Here is a tiny trained network, its code and every weight. The questions are about switching its units off for an input and a target symbol, where a switched-off unit gives its printed mean instead of its output.

import numpy as np


def w(rows, s, z=0):
    codes = np.array(rows[::2]) - 128.0
    scale = np.full(codes.shape[1], s)
    scale[-1] = z or s
    return codes * scale


def norm(h):
    return h / np.sqrt((h * h).mean(-1, keepdims=True) + 1e-5)


def f(y):
    return np.maximum(y, 0)


def softmax(a):
    e = np.exp(a - a.max(-1, keepdims=True))
    return e / e.sum(-1, keepdims=True)


def log_softmax(a):
    a = a - a.max(-1, keepdims=True)
    return a - np.log(np.exp(a).sum(-1, keepdims=True))


def net(x, mask):
    ids = ['ΦΩαβδεζηθμξπστψ'.index(c) for c in x.split()]
    T = len(ids)
    res = E[ids] + P[:T]
    q, k, v = (norm(res) @ M[0].T for M in (Q, K, V))
    z = softmax(np.where(np.tri(T) > 0, q @ k.T / 3**0.5, -1e9)) @ v
    res = res + np.where(mask[0], z, O[0][:, -1]) @ O[0][:, :-1]
    y = f(norm(res) @ A[0][:, :-1].T + A[0][:, -1])
    res = res + np.where(mask[1:17], y, B[0][:, -1]) @ B[0][:, :-1]
    return log_softmax(norm(res)[-1] @ U[:, :-1].T + U[:, -1])


Q, K, V, O, A, B = {}, {}, {}, {}, {}, {}
E = w([
[103,194,82,161],'Φ',
[118,174,87,121],'Ω',
[18,158,99,156],'α',
[4,66,154,76],'β',
[143,123,209,180],'δ',
[197,152,159,142],'ε',
[107,204,59,138],'ζ',
[7,118,83,178],'η',
[79,142,111,37],'θ',
[151,145,164,149],'μ',
[107,53,192,105],'ξ',
[70,183,85,130],'π',
[132,199,73,170],'σ',
[50,153,120,119],'τ',
[109,91,186,141],'ψ',
],0.014)
P = w([
[125,162,139,121],'0',
[108,150,168,255],'1',
[152,122,119,134],'2',
[90,114,144,129],'3',
[158,105,105,141],'4',
[96,132,159,115],'5',
],0.039)
Q[0] = w([
[203,25,43,240],'head 1',
[250,94,26,253],'head 1',
[176,161,116,89],'head 1',
],0.04)
K[0] = w([
[110,254,241,33],'head 1',
[52,246,194,119],'head 1',
[130,114,167,183],'head 1',
],0.038)
V[0] = w([
[104,169,121,254],'head 1',
[117,144,61,43],'head 1',
[29,106,135,175],'head 1',
],0.042)
O[0] = w([
[255,151,121,109,246],'head 1',
[47,159,188,87,151],'head 1',
[146,70,110,64,152],'head 1',
],0.034,0.011)
A[0] = w([
[107,122,164,165,118],'neuron 1',
[52,122,162,226,93],'neuron 2',
[121,153,142,236,95],'neuron 3',
[84,149,189,253,124],'neuron 4',
[163,142,109,170,119],'neuron 5',
[128,172,165,145,36],'neuron 6',
[121,114,75,91,85],'neuron 7',
[87,83,119,148,126],'neuron 8',
[96,132,133,130,151],'neuron 9',
[151,150,195,127,128],'neuron 10',
[145,149,165,154,101],'neuron 11',
[137,134,94,83,54],'neuron 12',
[77,103,135,212,6],'neuron 13',
[113,129,132,80,184],'neuron 14',
[130,135,181,168,123],'neuron 15',
[110,130,136,139,99],'neuron 16',
],0.043,0.014)
B[0] = w([
[111,87,141,120,170],'neuron 1',
[184,2,154,140,244],'neuron 2',
[97,66,173,65,221],'neuron 3',
[133,249,112,171,255],'neuron 4',
[82,146,161,131,204],'neuron 5',
[167,97,71,125,165],'neuron 6',
[157,111,150,155,151],'neuron 7',
[140,172,89,140,192],'neuron 8',
[136,169,151,99,174],'neuron 9',
[115,140,129,75,226],'neuron 10',
[141,96,119,167,182],'neuron 11',
[112,72,133,129,153],'neuron 12',
[110,133,8,141,186],'neuron 13',
[88,112,106,181,203],'neuron 14',
[140,149,94,152,178],'neuron 15',
[142,125,147,116,145],'neuron 16',
],0.091,0.017)
U = w([
[162,190,148,75,238],'Φ',
[232,185,140,187,73],'Ω',
[182,63,123,64,118],'α',
[69,24,127,168,34],'β',
[176,68,216,204,36],'δ',
[102,146,143,240,129],'ε',
[112,251,55,139,172],'ζ',
[172,46,131,83,107],'η',
[33,170,81,191,149],'θ',
[81,222,183,166,204],'μ',
[148,87,19,177,101],'ξ',
[135,144,18,25,48],'π',
[146,146,152,45,253],'σ',
[41,103,86,36,120],'τ',
[87,81,224,110,186],'ψ',
],0.02,0.0048)

Each question gives the input, a string of symbols that net reads in full, and the target symbol t.
The units are the heads (3 rows each of Q, K, V and O) and the neurons (one row each of A and B). Each row of codes is followed by its name. A weight is (code - 128) times the scale printed after its matrix; where a second scale follows, it is the last column's (O, A, B and U).
mask holds one flag per unit, heads first, then neurons. A switched-off unit (its flag False) gives its mean, the last column of its rows in O or B, instead of its output. The means were averaged over made-up inputs and are rounded, as every weight is.
A unit's drop is (log p(t) with every unit on - log p(t) with that unit switched off) / (log p(t) with every unit on - log p(t) with every unit switched off).
The circuit of an input: a set's keep is (log p(t) with only the set's units on - log p(t) with every unit switched off) / (log p(t) with every unit on - log p(t) with every unit switched off). Starting from the 12 units with the biggest drops (on a tie, the unit counted first), units are removed one at a time, each time the one whose removal leaves the highest keep (on an exact tie, the one counted first), for as long as the keep stays at least 0.8.
units of the circuit, in order: the units of the circuit, biggest drop first
unit that matters most: the unit with the biggest drop
top k neurons: the k neurons with the biggest drops, biggest first
input π ξ τ ξ ζ ξ, target ζ: units of the circuit, in order : neuron 2
input Φ μ μ ξ, target μ: units of the circuit, in order : head 1; neuron 4; neuron 3
input τ ε ζ, target β: units of the circuit, in order : head 1; neuron 14; neuron 13
input α π τ θ, target τ: top 3 neurons : neuron 4; neuron 2; neuron 14
input π η σ, target τ: units of the circuit, in order : neuron 4; neuron 2
input ζ θ τ, target π: top 3 neurons : neuron 10; neuron 4; neuron 2
input τ π ψ ψ θ, target β: top 2 neurons : neuron 4; neuron 14
input ψ ψ β β Ω μ, target Ω: units of the circuit, in order : head 1; neuron 4; neuron 2; neuron 6
input μ Ω ψ μ β ξ, target β: top 2 neurons : neuron 4; neuron 14
input π ε β Ω η, target τ: top 2 neurons : neuron 4; neuron 2
input π θ ξ μ π σ, target π: top 2 neurons : neuron 10; neuron 4
input Ω η δ Ω, target δ: units of the circuit, in order : head 1; neuron 4; neuron 13; neuron 5
input Φ ξ δ, target σ: units of the circuit, in order : neuron 4; neuron 2; neuron 13; head 1
input α π τ π μ, target η: units of the circuit, in order : neuron 4
input Φ μ ζ ξ ξ, target σ: top 2 neurons : neuron 4; neuron 2
input β ξ ξ ξ δ ε, target δ: top 4 neurons : neuron 4; neuron 10; neuron 5; neuron 13
input ψ ξ ψ, target δ: top 2 neurons : neuron 4; neuron 13
input Ω ξ π ψ, target π: units of the circuit, in order : neuron 4; neuron 2; head 1; neuron 6
input δ ζ θ, target Ω: top 2 neurons : neuron 3; neuron 2
input ε ξ ξ, target μ: unit that matters most : neuron 4
input β π τ ξ ξ, target θ: units of the circuit, in order : head 1; neuron 2; neuron 14
input μ ξ ψ μ ξ, target ψ: top 3 neurons : neuron 4; neuron 5; neuron 2
input μ ξ ξ θ β, target ψ: units of the circuit, in order : neuron 4; head 1; neuron 5; neuron 13
input ξ σ β σ δ η, target δ: top 2 neurons : neuron 4; neuron 10
input α Φ ε ξ, target ε: top 2 neurons : neuron 4; neuron 2
